Here is a tiny trained network, its code and every weight. The questions are about switching its units off for an input and a class, where a switched-off unit gives its printed mean instead of its output.

import numpy as np


def w(rows, s, z=0):
    codes = np.array(rows[::2]) - 128.0
    scale = np.full(codes.shape[1], s)
    scale[-1] = z or s
    return codes * scale


def f(y):
    return y / 2 * (1 + np.tanh(0.7978845608 * (y + 0.044715 * y**3)))


def log_softmax(a):
    a = a - a.max(-1, keepdims=True)
    return a - np.log(np.exp(a).sum(-1, keepdims=True))


def net(x, mask):
    res = np.array(x, float).reshape(1, 5) / 4 @ E
    y = f(res @ A[0][:, :-1].T + A[0][:, -1])
    res = res + np.where(mask, y, B[0][:, -1]) @ B[0][:, :-1]
    return log_softmax(res[-1] @ U[:, :-1].T + U[:, -1])


A, B = {}, {}
E = w([
[196,137,38,85,50,136,78,143],'x0',
[136,141,56,121,135,67,176,163],'x1',
[151,100,166,183,114,9,179,224],'x2',
[233,57,143,199,114,108,33,136],'x3',
[163,54,61,100,196,139,150,172],'x4',
],0.011)
A[0] = w([
[137,77,116,81,164,119,173,160,235],'neuron 0',
[189,128,50,145,154,114,103,178,179],'neuron 1',
[117,101,83,107,154,106,149,180,244],'neuron 2',
[123,175,101,166,138,170,141,100,73],'neuron 3',
[179,90,96,138,108,78,96,146,167],'neuron 4',
[143,105,116,115,152,201,115,117,65],'neuron 5',
[74,172,132,75,112,166,66,80,198],'neuron 6',
[112,150,135,84,166,198,185,80,254],'neuron 7',
[158,121,250,194,113,89,164,127,245],'neuron 8',
[94,159,151,122,104,109,169,161,153],'neuron 9',
[175,81,78,144,148,137,146,156,225],'neuron 10',
[73,152,133,133,179,171,180,101,228],'neuron 11',
[191,132,88,119,117,67,116,135,233],'neuron 12',
[62,166,112,133,96,176,76,71,216],'neuron 13',
[225,160,75,130,118,151,89,132,234],'neuron 14',
],0.012,0.0025)
B[0] = w([
[107,64,100,105,199,100,194,195,186],'neuron 0',
[238,110,95,28,141,60,104,82,221],'neuron 1',
[94,45,46,126,138,112,229,155,190],'neuron 2',
[81,162,91,92,158,152,112,67,155],'neuron 3',
[158,166,155,67,102,48,56,73,221],'neuron 4',
[100,145,88,148,113,140,156,141,174],'neuron 5',
[83,150,124,172,85,202,108,54,222],'neuron 6',
[81,138,178,111,176,221,167,89,216],'neuron 7',
[116,109,228,197,98,41,17,232,252],'neuron 8',
[54,174,119,123,113,72,127,178,183],'neuron 9',
[197,71,102,73,153,119,119,80,203],'neuron 10',
[121,117,219,114,189,155,133,111,213],'neuron 11',
[181,178,93,63,66,73,126,143,211],'neuron 12',
[26,114,173,160,56,204,124,52,219],'neuron 13',
[177,11,2,132,51,143,43,88,228],'neuron 14',
],0.008,0.015)
U = w([
[39,236,228,127,147,181,166,80,156],'0',
[63,96,48,181,38,204,90,103,43],'1',
[214,83,80,75,105,75,94,119,119],'2',
[113,2,91,120,250,154,195,211,67],'3',
[44,153,76,122,66,56,223,234,130],'4',
[88,77,213,245,91,63,11,237,248],'5',
],0.008,0.0012)

Each question gives the input, the list of numbers given to net, and the class t.
The units are the neurons (one row each of A and B). Each row of codes is followed by its name. A weight is (code - 128) times the scale printed after its matrix; where a second scale follows, it is the last column's (A, B and U).
mask holds one flag per neuron, in row order. A switched-off neuron (its flag False) gives its mean, the last column of its row in B, instead of its output. The means were averaged over made-up inputs and are rounded, as every weight is.
A unit's drop is (log p(t) with every unit on - log p(t) with that unit switched off) / (log p(t) with every unit on - log p(t) with every unit switched off).
The circuit of an input: a set's keep is (log p(t) with only the set's units on - log p(t) with every unit switched off) / (log p(t) with every unit on - log p(t) with every unit switched off). Starting from the 12 units with the biggest drops (on a tie, the unit counted first), units are removed one at a time, each time the one whose removal leaves the highest keep (on an exact tie, the one counted first), for as long as the keep stays at least 0.8.
units of the circuit, in order: the units of the circuit, biggest drop first
most important unit: the unit with the biggest drop
top k neurons: the k neurons with the biggest drops, biggest first
drop when u is switched off: that unit's drop, to one decimal
input [6,8,-7,2,-4], class 1: most important unit : neuron 13
input [-8,0,-8,6,6], class 3: top 2 neurons : [neuron 4; neuron 6]
input [0,0,7,-6,-3], class 5: top 2 neurons : [neuron 8; neuron 12]
input [-1,2,1,0,5], class 3: top 2 neurons : [neuron 0; neuron 2]
input [5,2,-7,-5,-4], class 0: top 2 neurons : [neuron 7; neuron 11]
input [-2,-5,-5,2,2], class 0: top 2 neurons : [neuron 14; neuron 7]
input [0,2,8,7,0], class 2: top 2 neurons : [neuron 1; neuron 12]
input [6,-3,-6,-6,-1], class 0: top 2 neurons : [neuron 7; neuron 11]
input [6,6,8,2,-8], class 2: top 3 neurons : [neuron 12; neuron 1; neuron 4]
input [8,-7,-6,-8,1], class 0: top 3 neurons : [neuron 7; neuron 11; neuron 2]
input [-8,7,-3,0,1], class 3: top 2 neurons : [neuron 13; neuron 6]
input [-5,3,2,3,6], class 3: top 2 neurons : [neuron 0; neuron 2]
input [-6,-1,-4,0,4], class 0: drop when neuron 14 is switched off : 0.1
input [-2,8,4,-4,5], class 3: units of the circuit, in order : [neuron 0]
input [-1,3,-4,2,1], class 1: drop when neuron 1 is switched off : 0.3
input [7,-8,3,0,-4], class 1: drop when neuron 14 is switched off : 0.3
